Below is a small trained network, with its code and all its weights. Each question gives an input and a target symbol and asks what happens when units are switched off, that is, made to give their printed mean instead of their output.

import numpy as np


def w(rows, s, z=0):
    codes = np.array(rows[::2]) - 128.0
    scale = np.full(codes.shape[1], s)
    scale[-1] = z or s
    return codes * scale


def softmax(a):
    e = np.exp(a - a.max(-1, keepdims=True))
    return e / e.sum(-1, keepdims=True)


def log_softmax(a):
    a = a - a.max(-1, keepdims=True)
    return a - np.log(np.exp(a).sum(-1, keepdims=True))


def net(x, mask):
    ids = ['αβγδζηλμπ'.index(c) for c in x.split()]
    T = len(ids)
    res = E[ids] + P[:T]
    u = 0
    for l in range(3):
        r = res
        for j in range(3):
            rows = slice(3 * j, 3 * j + 3)
            q, k, v = (r @ M[l][rows].T for M in (Q, K, V))
            z = softmax(np.where(np.tri(T) > 0, q @ k.T / 3**0.5, -1e9)) @ v
            o = O[l][rows]
            res = res + np.where(mask[u + j], z, o[:, -1]) @ o[:, :-1]
        u += 3
    return log_softmax(res[-1] @ U[:, :-1].T + U[:, -1])


Q, K, V, O = {}, {}, {}, {}
E = w([
[128,174,136],'α',
[148,216,121],'β',
[90,135,119],'γ',
[210,129,135],'δ',
[146,208,145],'ζ',
[173,127,112],'η',
[186,196,157],'λ',
[109,7,120],'μ',
[217,113,92],'π',
],0.016)
P = w([
[123,122,31],'0',
[125,111,136],'1',
[227,121,251],'2',
[178,108,79],'3',
[69,119,137],'4',
[197,160,199],'5',
[175,95,62],'6',
[73,115,136],'7',
],0.013)
Q[0] = w([
[178,131,107],'0.h1',
[193,136,90],'0.h1',
[199,144,78],'0.h1',
[133,146,117],'0.h2',
[121,130,170],'0.h2',
[153,115,180],'0.h2',
[125,118,4],'0.h3',
[127,124,146],'0.h3',
[116,103,143],'0.h3',
],0.023)
K[0] = w([
[168,183,106],'0.h1',
[168,145,90],'0.h1',
[178,132,70],'0.h1',
[130,111,111],'0.h2',
[95,127,174],'0.h2',
[135,131,171],'0.h2',
[175,3,97],'0.h3',
[118,129,131],'0.h3',
[166,151,132],'0.h3',
],0.024)
V[0] = w([
[124,222,44],'0.h1',
[107,144,191],'0.h1',
[47,95,123],'0.h1',
[112,103,254],'0.h2',
[131,106,78],'0.h2',
[128,70,111],'0.h2',
[149,74,130],'0.h3',
[142,195,176],'0.h3',
[81,185,133],'0.h3',
],0.0093)
O[0] = w([
[119,103,73,118],'0.h1',
[186,130,214,19],'0.h1',
[60,99,208,89],'0.h1',
[254,105,49,97],'0.h2',
[96,162,130,171],'0.h2',
[145,178,87,198],'0.h2',
[105,100,104,217],'0.h3',
[191,98,155,7],'0.h3',
[176,168,148,4],'0.h3',
],0.0083,0.0035)
Q[1] = w([
[93,174,250],'1.h1',
[111,97,159],'1.h1',
[133,121,116],'1.h1',
[109,119,148],'1.h2',
[183,88,168],'1.h2',
[123,147,140],'1.h2',
[138,143,150],'1.h3',
[106,149,133],'1.h3',
[145,104,118],'1.h3',
],0.019)
K[1] = w([
[94,5,81],'1.h1',
[103,155,113],'1.h1',
[141,156,136],'1.h1',
[104,151,106],'1.h2',
[70,89,143],'1.h2',
[163,162,147],'1.h2',
[115,165,111],'1.h3',
[111,129,148],'1.h3',
[146,117,117],'1.h3',
],0.015)
V[1] = w([
[107,93,126],'1.h1',
[104,78,120],'1.h1',
[146,148,101],'1.h1',
[130,242,142],'1.h2',
[141,111,93],'1.h2',
[100,115,184],'1.h2',
[2,24,201],'1.h3',
[89,183,234],'1.h3',
[139,90,170],'1.h3',
],0.0083)
O[1] = w([
[172,157,212,139],'1.h1',
[181,171,215,149],'1.h1',
[98,93,137,151],'1.h1',
[121,222,254,45],'1.h2',
[157,126,90,165],'1.h2',
[79,64,138,97],'1.h2',
[145,24,93,122],'1.h3',
[79,72,237,2],'1.h3',
[34,114,100,125],'1.h3',
],0.0047,0.0054)
Q[2] = w([
[6,167,111],'2.h1',
[51,231,82],'2.h1',
[202,149,125],'2.h1',
[129,159,177],'2.h2',
[214,74,130],'2.h2',
[102,70,126],'2.h2',
[156,49,43],'2.h3',
[75,27,200],'2.h3',
[92,134,182],'2.h3',
],0.013)
K[2] = w([
[128,109,68],'2.h1',
[54,192,69],'2.h1',
[115,151,181],'2.h1',
[162,142,249],'2.h2',
[171,95,100],'2.h2',
[110,83,76],'2.h2',
[109,88,74],'2.h3',
[237,90,153],'2.h3',
[149,143,162],'2.h3',
],0.017)
V[2] = w([
[142,177,249],'2.h1',
[155,110,156],'2.h1',
[92,152,89],'2.h1',
[95,174,116],'2.h2',
[58,156,104],'2.h2',
[51,201,115],'2.h2',
[59,179,103],'2.h3',
[106,127,112],'2.h3',
[107,121,132],'2.h3',
],0.013)
O[2] = w([
[154,63,145,7],'2.h1',
[211,116,135,105],'2.h1',
[27,156,118,160],'2.h1',
[209,97,150,140],'2.h2',
[137,46,255,170],'2.h2',
[229,55,180,145],'2.h2',
[174,157,82,178],'2.h3',
[178,102,131,163],'2.h3',
[134,94,170,143],'2.h3',
],0.0073,0.019)
U = w([
[159,174,144,121],'α',
[159,227,154,71],'β',
[111,163,151,17],'γ',
[156,112,72,255],'δ',
[187,156,133,165],'ζ',
[123,152,90,236],'η',
[175,166,67,74],'λ',
[114,77,118,85],'μ',
[114,88,9,154],'π',
],0.013,0.0052)

Each question gives the input, a string of symbols that net reads in full, and the target symbol t.
The units are the heads (3 rows each of Q, K, V and O). Each row of codes is followed by its name. A weight is (code - 128) times the scale printed after its matrix; where a second scale follows, it is the last column's (O and U).
mask holds one flag per head, layer by layer. A switched-off head (its flag False) gives its mean, the last column of its rows in O, instead of its output. The means were averaged over made-up inputs and are rounded, as every weight is.
A unit's drop is (log p(t) with every unit on - log p(t) with that unit switched off) / (log p(t) with every unit on - log p(t) with every unit switched off).
The circuit of an input: a set's keep is (log p(t) with only the set's units on - log p(t) with every unit switched off) / (log p(t) with every unit on - log p(t) with every unit switched off). Starting from all 9 units, units are removed one at a time, each time the one whose removal leaves the highest keep (on an exact tie, the one counted first), for as long as the keep stays at least 0.8.
units of the circuit, in order: the units of the circuit, biggest drop first
most important unit: the unit with the biggest drop
heads that matter: for each layer, one digit per head in row order, 1 if its drop is at least 0.15 and else 0, layers parted by /
input β β η α μ γ, target λ: most important unit : 2.h2
input β ζ μ μ η μ α, target π: heads that matter : 100 / 010 / 100
input η μ μ μ β μ, target ζ: units of the circuit, in order : [0.h3; 2.h1]
input ζ δ η β μ η, target π: units of the circuit, in order : [0.h2; 2.h2]
input γ μ μ β ζ, target ζ: units of the circuit, in order : [2.h1; 0.h3; 0.h1; 1.h1]
input β μ μ, target π: units of the circuit, in order : [2.h2; 0.h2]
input μ μ μ β, target π: units of the circuit, in order : [1.h3; 0.h1]
input δ β ζ, target λ: heads that matter : 010 / 000 / 010
input γ μ π μ μ α ζ, target π: units of the circuit, in order : [1.h1; 0.h3]
input β μ γ, target λ: units of the circuit, in order : [2.h2; 0.h3; 0.h2; 2.h1]
input μ μ μ μ γ, target γ: units of the circuit, in order : [0.h1; 2.h3]
input μ μ μ β μ μ, target ζ: heads that matter : 111 / 111 / 110
input μ β μ, target π: heads that matter : 010 / 110 / 010
input α μ λ, target λ: most important unit : 1.h3
input μ β μ δ ζ, target ζ: heads that matter : 001 / 000 / 100
input δ η μ μ μ α, target λ: heads that matter : 101 / 001 / 000
input μ η η, target λ: units of the circuit, in order : [2.h2; 2.h1; 0.h2]
input μ μ μ β η α, target λ: units of the circuit, in order : [0.h3; 2.h2; 0.h2]
input η μ η γ β μ λ, target π: heads that matter : 100 / 110 / 100
input μ μ β γ β δ, target λ: heads that matter : 011 / 001 / 010
